The rows lie along a hidden order. The number after each row says roughly how far along it the row is, from 0 to 9. A new part has a new order.
+2.75	-3.79	-2.08	+2.36	+0.03	-4.38	+2.30	-3.67	-3.80	+1.27	+4.43	+3.25	-0.18	-3.52	-4.48	-1.39	-0.34	-2.41	-0.65	+4.84	-3.01	+3.36	-5.53	-0.38	-2.01	-8.60	-0.35	-2.79	-4.15 | 0
+1.12	-0.69	-0.55	+0.57	+0.77	-1.72	+2.78	-0.24	-1.93	+0.23	+0.83	+0.40	+0.88	-1.15	-1.57	-1.90	+0.64	+0.47	-0.23	+0.52	-1.37	+0.37	-0.92	-0.25	+0.10	-4.42	-1.14	-1.01	-0.41 | 4
-2.39	-2.98	+4.48	-2.69	+4.99	+0.41	-0.26	+2.98	-1.61	-0.99	-1.45	+2.67	-1.58	+0.27	+1.28	+1.25	+0.39	+1.90	+1.23	-0.86	+3.32	-2.80	+0.85	+0.16	+0.83	-0.83	-3.73	-0.68	+0.99 | 9
-0.17	-1.22	+0.78	-0.34	+1.83	-0.91	+1.82	+0.89	-1.17	-0.21	-0.53	+0.53	+0.40	-0.57	+0.32	-1.27	+0.27	+1.24	+0.19	-0.30	+0.07	-0.84	+0.53	-0.36	+0.45	-3.45	-1.88	-0.99	+0.29 | 6
+1.96	-2.14	-1.27	+1.13	+2.01	-3.83	+4.90	-0.89	-4.75	+0.79	+2.18	+2.21	+1.15	-2.77	-3.26	-3.03	+1.13	+0.07	-0.42	+2.65	-2.72	+1.52	-1.64	-0.25	+0.01	-9.58	-2.64	-3.09	-1.05 | 3
-2.03	-1.76	+3.47	-1.48	+2.01	+0.56	+0.74	+2.18	-0.25	-0.79	-2.03	+0.27	-0.88	+0.96	+1.07	-0.19	-1.11	+1.60	+0.43	-0.93	+2.15	-2.70	+1.46	-0.71	-0.02	+0.96	-1.04	+0.38	+1.79 | 9
+2.74	-2.87	-1.28	+1.88	+1.20	-3.01	+3.36	-2.27	-3.36	+1.06	+3.16	+1.80	+0.40	-2.89	-3.63	-1.99	+0.41	-1.76	-0.52	+3.69	-2.67	+2.78	-3.62	-0.45	-1.08	-7.26	-0.63	-2.08	-2.50 | 1
+1.89	-0.87	-1.52	+1.25	-0.41	-2.37	+3.31	-1.33	-2.50	+0.70	+1.41	+0.69	+0.98	-2.18	-1.85	-1.78	+0.12	-0.69	-0.68	+1.49	-2.27	+1.35	-0.99	-0.49	-0.66	-4.62	-0.46	-1.31	-1.26 | 3
-0.47	-0.83	+1.48	-0.27	+1.04	+0.15	+0.74	+0.78	-0.88	-0.33	-0.48	+0.32	+0.20	+0.19	-0.77	-0.36	-0.04	+0.79	+0.19	-0.44	+0.43	-0.89	+0.67	-0.28	+0.09	-0.59	-0.90	-0.11	+0.95 | 6
+0.28	-1.09	+0.09	+0.17	+1.42	-0.72	+2.19	+0.18	-2.23	+0.11	+0.34	+0.87	+0.52	-1.13	-1.18	-1.18	+0.52	+0.73	+0.06	+0.24	-0.61	-0.29	+0.08	-0.14	+0.22	-3.76	-1.50	-0.91	+0.03 | 5
-0.96	-1.05	+2.89	-1.18	+2.14	+0.24	+1.56	+1.98	-1.08	-0.68	-1.54	+0.63	-0.12	+0.69	+0.63	-0.53	-0.62	+1.84	+0.38	-0.84	+1.46	-2.10	+2.20	-0.85	+0.33	-1.17	-1.87	-0.08	+1.46 | 8
+2.24	-2.51	-1.84	+1.58	+1.04	-3.20	+2.96	-1.87	-3.54	+0.93	+2.94	+2.72	+0.40	-2.76	-3.39	-1.53	+1.03	-1.06	-0.14	+2.74	-2.32	+2.50	-3.83	+0.01	-0.92	-7.73	-1.71	-2.33	-2.69 | 2
+0.12	-0.64	+0.53	-0.23	+1.62	-0.44	+1.53	+0.60	-1.57	+0.04	+0.06	+0.98	+0.23	-1.08	-0.48	-1.12	+1.27	+0.89	+0.33	-0.07	-0.31	-0.30	+0.22	-0.03	+0.45	-3.17	-1.90	-0.73	-0.23 | 6

+0.86	+0.63	+0.74	-1.01	-0.18	-0.39	+3.41	+0.33	-0.29	+0.18	+0.53	+3.56	-1.07	+0.08	-0.13	-1.32	+0.29	-0.14	+1.56	+1.00	-0.29	+0.20	+1.01	-0.58	+0.40	-0.49	+1.03	-4.73	-0.17	+0.99	-1.18	+0.81	+0.01	-7.01	-5.70	-0.17	-1.51	+0.41	-1.96	-1.42	-3.15 | 3
+0.47	+0.19	+0.72	-1.24	-1.07	-1.11	+2.68	+0.39	-0.10	-0.62	+0.66	+3.39	-1.90	+1.19	-0.63	-1.41	-0.38	-0.21	+0.93	+0.90	+1.55	+0.59	+1.69	-0.12	+0.69	-1.19	+0.22	-2.32	+0.32	+0.07	+0.47	+0.78	+1.03	-5.50	-3.15	-0.31	-1.36	+0.22	+1.39	-0.93	-4.08 | 1
-1.47	-0.31	-0.94	+1.67	+1.12	+4.05	-3.13	-0.36	+1.65	+0.44	-0.01	-1.15	+0.96	-1.15	+1.12	+0.77	+1.20	+0.09	-0.43	-1.48	-0.31	-0.96	-1.68	+0.07	-1.11	+1.23	+0.33	+3.29	-0.68	+0.20	-0.23	-0.74	-1.44	+1.70	+2.72	+0.31	+0.81	-0.44	-2.62	+1.02	+5.76 | 6
-1.40	+0.32	-0.96	+0.65	+1.06	+1.33	-3.22	-0.66	+1.33	-0.15	-0.54	-1.00	+0.34	-0.45	+0.77	+0.14	+1.23	-0.64	-1.41	-0.88	+0.61	-3.14	-1.71	+0.22	-1.02	-0.09	-0.48	+1.80	-0.44	-0.34	-1.65	+0.20	-1.92	+2.43	+2.10	+0.16	+0.29	-0.58	-4.37	+0.38	+2.56 | 9
+1.65	-0.13	+1.27	-0.68	-1.45	-1.58	+3.15	+0.39	+0.01	-0.96	+0.17	+4.75	-1.33	+0.92	-0.23	-1.48	-0.38	+1.79	+3.52	+1.89	+0.94	+3.54	+1.91	-0.03	+0.78	-0.55	+3.31	-3.21	-1.89	-0.20	+2.55	+0.65	+2.68	-7.53	+0.30	-0.04	-1.59	+0.45	+1.19	-0.25	-3.91 | 0
-0.18	-0.09	-0.48	+0.81	+1.12	+0.87	+0.03	+0.30	-0.96	+1.22	+0.60	-1.37	+1.26	-2.41	-0.24	+1.38	-0.40	-0.05	-0.07	-1.20	-2.27	+0.68	-0.24	-0.44	-0.02	+1.83	-0.76	+0.44	+0.91	+1.74	-1.27	-1.60	-1.22	+0.14	-2.38	+0.10	+1.43	+0.56	+0.58	+0.31	+4.74 | 3
-0.10	+0.45	+0.16	-0.40	+0.51	-0.35	+1.10	+0.09	+0.11	+0.22	+0.46	+1.77	-0.11	-1.11	-0.01	-0.36	+0.24	-0.37	+0.22	+0.04	-0.22	-0.55	+0.06	-0.29	+0.03	-0.12	+0.19	-2.48	+0.09	+0.95	-1.90	+0.10	-0.65	-3.67	-3.21	-0.05	-0.53	+0.13	-2.49	-0.77	+0.38 | 6
+0.75	+0.40	+0.59	-0.35	-0.51	-0.05	+2.98	+0.26	+0.01	-0.23	+0.43	+3.25	-0.79	+0.24	-0.19	-1.19	+0.00	+0.22	+2.38	+0.81	-0.20	+0.94	+1.24	-0.37	+0.45	-0.10	+1.44	-2.49	-0.71	+0.50	-0.19	+0.72	+0.58	-7.01	-3.70	-0.14	-1.16	+0.38	-0.37	-0.63	-2.36 | 2
+0.47	+0.02	+0.13	+0.12	+0.87	-0.44	+0.28	+0.11	-0.67	+0.70	-0.05	+0.00	+0.18	-1.30	+0.12	+0.41	-0.07	+0.39	+0.09	-0.05	-1.57	+0.82	-0.41	-0.26	+0.04	+0.64	+0.25	-1.96	-0.07	+1.01	-1.11	-0.73	-0.41	-1.73	-0.78	+0.10	+0.34	+0.19	-1.48	-0.35	+1.83 | 5
+0.73	+0.70	+0.42	-0.10	-0.13	-0.11	+3.44	+0.19	-0.09	+0.10	+0.27	+3.01	-0.59	-0.36	-0.63	-0.86	-0.01	+0.16	+2.78	+0.94	-0.64	+0.27	+0.84	-0.51	+0.30	+0.36	+1.67	-2.99	-0.68	+0.79	-0.65	+0.50	-0.02	-6.28	-4.08	-0.14	-0.85	+0.59	-0.68	-0.51	-2.45 | 2

Next part:
+0.12	-0.49	+0.34	+0.36	+0.39	+0.16	+0.17	+0.26	-0.86	-0.76	-1.30	+1.81	-2.71	-1.42	-0.66	+0.43	+0.98	-0.83	-0.08	-0.41	-0.47	-0.09	+4.02	+1.96	+0.11 | 6
+1.25	+0.16	-2.02	+0.26	+0.43	-0.12	-0.56	+1.98	+0.86	-3.15	+3.64	-3.09	+4.15	+2.23	-0.28	+0.04	-3.07	+0.59	-1.67	+2.77	+0.13	+0.11	-0.86	-1.14	-0.22 | 1
-1.22	-0.76	-1.30	+1.05	-0.47	+0.02	+0.94	-1.01	-1.56	+1.98	-1.11	+0.46	-0.45	-3.32	-0.71	-0.93	+2.39	+3.64	+0.89	-0.23	+1.46	+0.00	+2.11	+2.15	+1.36 | 8
+0.26	-0.10	+1.37	+0.29	-0.03	-0.84	+0.85	-1.33	-2.21	+0.94	+0.11	+2.34	+1.04	-2.11	-0.94	+0.32	+1.89	+1.29	+0.66	-0.68	+0.51	-3.12	-0.81	+1.53	+1.53 | 5
+1.65	+0.50	+2.29	+0.69	-0.02	-1.98	+2.15	+1.03	+3.41	+2.86	+3.58	+0.14	-2.51	-1.70	-2.18	-0.90	+3.67	+2.80	+1.42	+1.18	+0.99	+1.34	+7.07	+0.76	+4.46 | 0
-0.45	-0.84	+1.50	+0.68	-0.35	-0.78	+0.70	+0.58	-1.76	+2.02	-2.33	+1.39	-2.02	-1.06	-0.33	-0.04	+2.15	-0.43	+1.12	-2.09	-0.31	+1.41	-1.04	+0.41	+0.00 | 8
+0.64	-1.17	+0.56	+0.93	+0.70	+0.36	+1.23	+0.13	-1.33	-3.53	-0.13	-0.13	-3.04	-0.45	-1.45	+0.67	-2.75	-0.12	+0.32	+1.83	+0.11	+0.29	+2.10	+1.55	+1.34 | 6
+0.38	-2.34	+1.86	+0.39	+1.03	+0.29	+0.70	+0.97	-2.52	-0.73	-2.00	-0.50	-3.64	-1.35	+0.19	+1.91	-4.14	-0.11	+1.48	+1.75	-0.98	+0.99	+1.82	+1.26	+0.03 | 9
+1.65	-0.46	-2.34	-0.09	+0.14	-0.92	+1.34	-2.22	-3.05	-0.66	+1.25	-1.23	-2.23	-3.64	-1.63	+0.71	+3.05	+0.30	+0.21	+1.28	+0.88	-2.88	-0.70	+3.69	-2.42 | 2
+1.39	-0.06	+1.11	-0.34	+0.22	-1.13	+1.39	-1.31	-1.93	+0.21	+1.32	+0.61	+0.37	-2.83	-1.28	+0.19	+1.29	+0.65	+0.70	+0.00	+0.53	-2.72	+1.18	+2.74	+0.77 | 2
-0.01	-0.81	-0.93	+0.18	+1.20	+0.30	-0.26	+1.31	-0.41	-1.99	+1.70	-1.42	+1.09	+0.81	-0.03	+0.72	-3.22	+0.20	-0.49	+2.76	-0.46	+0.36	+2.71	-1.17	-0.37 | 3
-0.69	+2.56	-0.02	+0.88	-2.40	-0.76	-0.23	+0.17	+1.86	+1.58	-0.42	+2.10	+1.48	-0.22	-0.77	-1.39	+6.63	-1.18	-1.62	-3.25	+0.28	-0.56	-0.03	+1.11	+0.30 | 4
-0.50	-0.57	-0.59	+0.54	+0.19	-0.54	+0.02	+0.78	+0.10	-0.45	+0.90	-1.51	+1.38	+1.08	+0.05	-0.01	-0.80	+0.34	-0.05	+0.52	-0.40	+1.07	-1.84	-1.09	-0.13 | 4
-0.65	+2.16	-1.81	+0.43	-0.64	-0.10	-1.10	+0.24	+1.49	+1.88	-0.61	+2.47	+0.16	-1.00	-0.50	-0.94	+5.33	-1.33	-1.56	-2.18	-0.98	-1.36	+0.41	+2.18	-0.85 | 1
+0.42	+1.07	-1.02	+0.08	-0.61	-0.38	-0.82	+1.28	+1.53	+1.54	+0.02	+1.11	+1.40	+0.00	+0.06	-0.40	+2.32	-0.38	-0.96	-1.13	-0.76	-0.64	+1.74	-0.23	-0.76 | 3
+0.35	+1.30	+3.72	+1.13	-0.39	-2.55	+0.90	+3.04	+0.15	+4.76	+1.64	+1.43	+5.10	+0.65	-0.38	-0.35	+1.18	+3.90	+1.57	-1.18	+1.41	-0.54	-0.20	-4.50	+4.23 | 5
-0.91	+0.47	-1.63	+0.64	-0.87	-0.91	+1.02	-1.36	-1.17	-1.94	+1.46	-0.70	+0.19	+1.45	-2.80	-1.95	+2.93	-0.16	-1.12	-1.82	+1.53	+0.95	-1.01	-1.62	+1.17 | 1
+0.06	-0.40	-0.62	-0.13	+0.34	-0.84	+0.37	-0.64	-2.43	+1.34	-1.10	+0.45	-1.93	-0.19	-0.78	+0.23	+2.42	+0.06	+0.33	-1.81	-0.29	+1.44	+0.55	-1.39	-0.58 | 4

New part:
+4.15	+0.74	+0.78	-2.41	+4.10	+8.02	+0.44	-1.27	-0.09	-1.44	+2.61	+1.22	-0.74	-0.30	+4.48	-3.64	+4.94	+3.95	+7.60	-0.30	+4.99	-5.74	+1.31	+0.63	+3.56	+0.08	-0.75	-2.99	+1.21 | 0
-1.00	-1.88	-2.19	-4.54	-5.47	+2.78	+1.34	-0.42	+3.97	-0.65	+1.25	-0.82	+6.41	-1.25	+1.47	+4.26	-4.17	-6.43	-3.77	-0.35	+2.07	-2.86	-2.70	-2.48	-2.32	-2.40	-1.42	+2.31	-0.59 | 7
-1.44	+0.22	-1.42	-3.15	-2.86	+7.76	-0.27	-2.66	-0.02	+1.08	+2.12	-2.03	+1.04	-0.34	+3.09	+1.26	-0.53	-3.45	-0.42	-1.08	+5.23	-3.28	-0.16	-2.29	-1.99	-1.89	-0.37	+2.38	+0.14 | 4
+5.16	+1.70	+0.25	-3.30	+1.58	+7.59	+1.12	-1.10	+2.21	-1.28	+2.65	+1.41	-0.21	-0.24	+5.74	-2.60	+3.69	+3.21	+8.17	-0.80	+3.47	-4.91	+1.24	-0.74	-1.57	-0.25	-0.55	-2.16	+0.96 | 0
+0.16	-1.85	-1.84	-1.47	-1.47	+2.35	+0.59	-1.77	+1.70	-0.21	+0.37	-0.53	+2.90	-2.46	+0.56	+1.60	-0.55	-3.18	+0.55	-0.34	+2.18	-1.24	-0.73	-1.12	-0.15	-0.86	-0.59	+1.65	-0.52 | 5
+2.55	-1.33	-0.89	-0.48	+3.05	+3.02	+0.55	-1.14	-0.45	-0.36	-0.86	+1.29	-0.57	-3.46	-0.39	-2.37	+1.56	+1.84	+2.25	+1.77	+2.09	-0.91	-0.66	-2.10	-0.56	-0.02	-1.00	-1.76	+0.44 | 5
-1.75	-3.89	-0.25	+0.46	+0.91	-0.96	-1.13	-0.21	-1.89	+0.46	-2.25	-0.37	+3.79	-3.62	-4.45	-2.31	-1.15	-2.95	-3.14	+2.14	+1.57	-1.70	-2.52	-2.13	+0.74	-1.97	-1.15	+1.92	-0.12 | 9
+4.94	-0.23	+0.17	-2.58	+3.86	+6.13	+1.37	-1.00	+0.50	-2.42	-0.25	+1.90	-0.26	-3.13	+0.75	-3.44	+2.21	+2.67	+3.88	+3.05	+3.33	-1.92	-2.36	-2.22	-1.58	-0.41	-1.60	-3.13	+1.08 | 4
-0.90	+0.65	-0.50	-2.50	-3.08	+6.78	-0.17	-0.36	+0.52	+0.31	+1.44	-0.86	+3.43	-2.26	+3.24	+1.55	-0.80	-2.46	-0.82	-1.13	+2.73	+0.11	+0.96	-2.68	-1.71	-1.65	-0.65	+2.57	+0.96 | 4
+4.08	-0.80	+1.59	+0.59	+5.90	+5.66	-0.45	-1.78	-2.41	-0.70	-0.05	+1.57	-2.62	-2.67	+1.00	-5.28	+6.08	+4.83	+7.14	+2.00	+5.32	-6.63	+0.65	+0.06	+0.39	+0.00	-0.64	-3.76	+0.80 | 2
+2.65	-3.32	-0.63	-0.01	+1.50	-0.81	+0.85	+0.38	+1.16	-2.05	-1.48	+2.45	+5.53	-3.35	-4.10	+0.81	-1.01	-3.57	-2.15	+2.68	+0.40	-0.30	-2.99	-1.37	+0.91	-0.42	-1.27	-0.01	-0.45 | 9
+4.22	+0.98	-2.85	-2.15	+3.70	+5.09	+1.35	-2.46	+2.26	-0.79	+1.22	+0.49	-1.89	-0.87	+2.82	-2.22	+1.98	+1.88	+6.33	+0.64	+2.15	-3.44	+0.41	-0.93	-0.74	+0.27	+1.03	-2.48	+0.48 | 3
+1.80	-4.33	+0.05	+2.19	+4.77	-1.23	-1.70	-1.87	-1.22	+0.73	-2.41	-0.41	+0.61	+0.38	-4.74	-3.94	+3.01	+0.04	+2.21	+0.11	+2.54	-7.09	-0.59	+1.57	+1.18	+0.13	+0.17	-0.37	-1.52 | 6
+1.26	-1.64	-0.01	-1.95	-2.75	+3.76	+0.56	-0.75	+2.44	-1.82	+2.03	+0.84	+4.44	-1.62	+1.49	+2.25	+1.39	-2.46	+3.85	-0.24	+4.31	-5.80	-0.65	-0.48	-1.17	-1.29	-1.15	+0.49	-0.28 | 4
+2.74	-0.99	-0.31	-2.49	-1.16	+4.60	+0.59	-1.29	+2.16	-0.91	+1.92	+1.36	+3.38	-2.52	+2.63	+1.34	+2.71	-0.69	+4.04	-0.78	+3.91	-5.10	-0.33	-0.69	-1.69	-1.12	-1.02	+0.23	-0.33 | 3
+1.95	+0.18	-1.43	-1.94	-0.87	+3.02	+1.49	-1.05	+2.71	-1.43	+0.55	+1.21	+2.34	-1.97	+1.95	+0.69	-1.72	-2.07	+1.54	+1.63	+0.70	-0.39	-2.30	-2.01	+0.12	-0.48	-0.35	+0.14	+0.19 | 5
+5.23	+0.91	-1.31	-2.64	+3.55	+4.28	+1.85	-1.65	+1.16	-1.61	+0.49	+1.90	-0.82	-1.19	+3.65	-3.00	+1.81	+2.61	+5.97	+2.69	+1.77	-0.90	-1.18	-1.23	-0.56	-0.73	-0.07	-2.86	+0.87 | 3
-0.30	-3.42	-0.88	-0.74	-2.04	+0.20	+0.32	-0.25	+0.88	-0.97	-1.82	+0.32	+4.88	-4.16	-2.83	+1.32	-1.58	-4.30	-2.49	+2.43	+1.50	-1.15	-3.09	-2.30	+0.55	-2.09	-1.36	+1.97	-0.59 | 8
-0.64	+1.75	+0.27	-3.55	-2.85	+7.66	+0.22	-0.99	-0.18	+0.10	+2.55	-0.89	-0.89	-0.86	+5.01	-0.79	+1.10	+0.24	+3.40	-0.78	+4.28	-1.06	+0.48	-3.12	-2.32	-1.13	-1.14	+1.60	+1.23 | 2
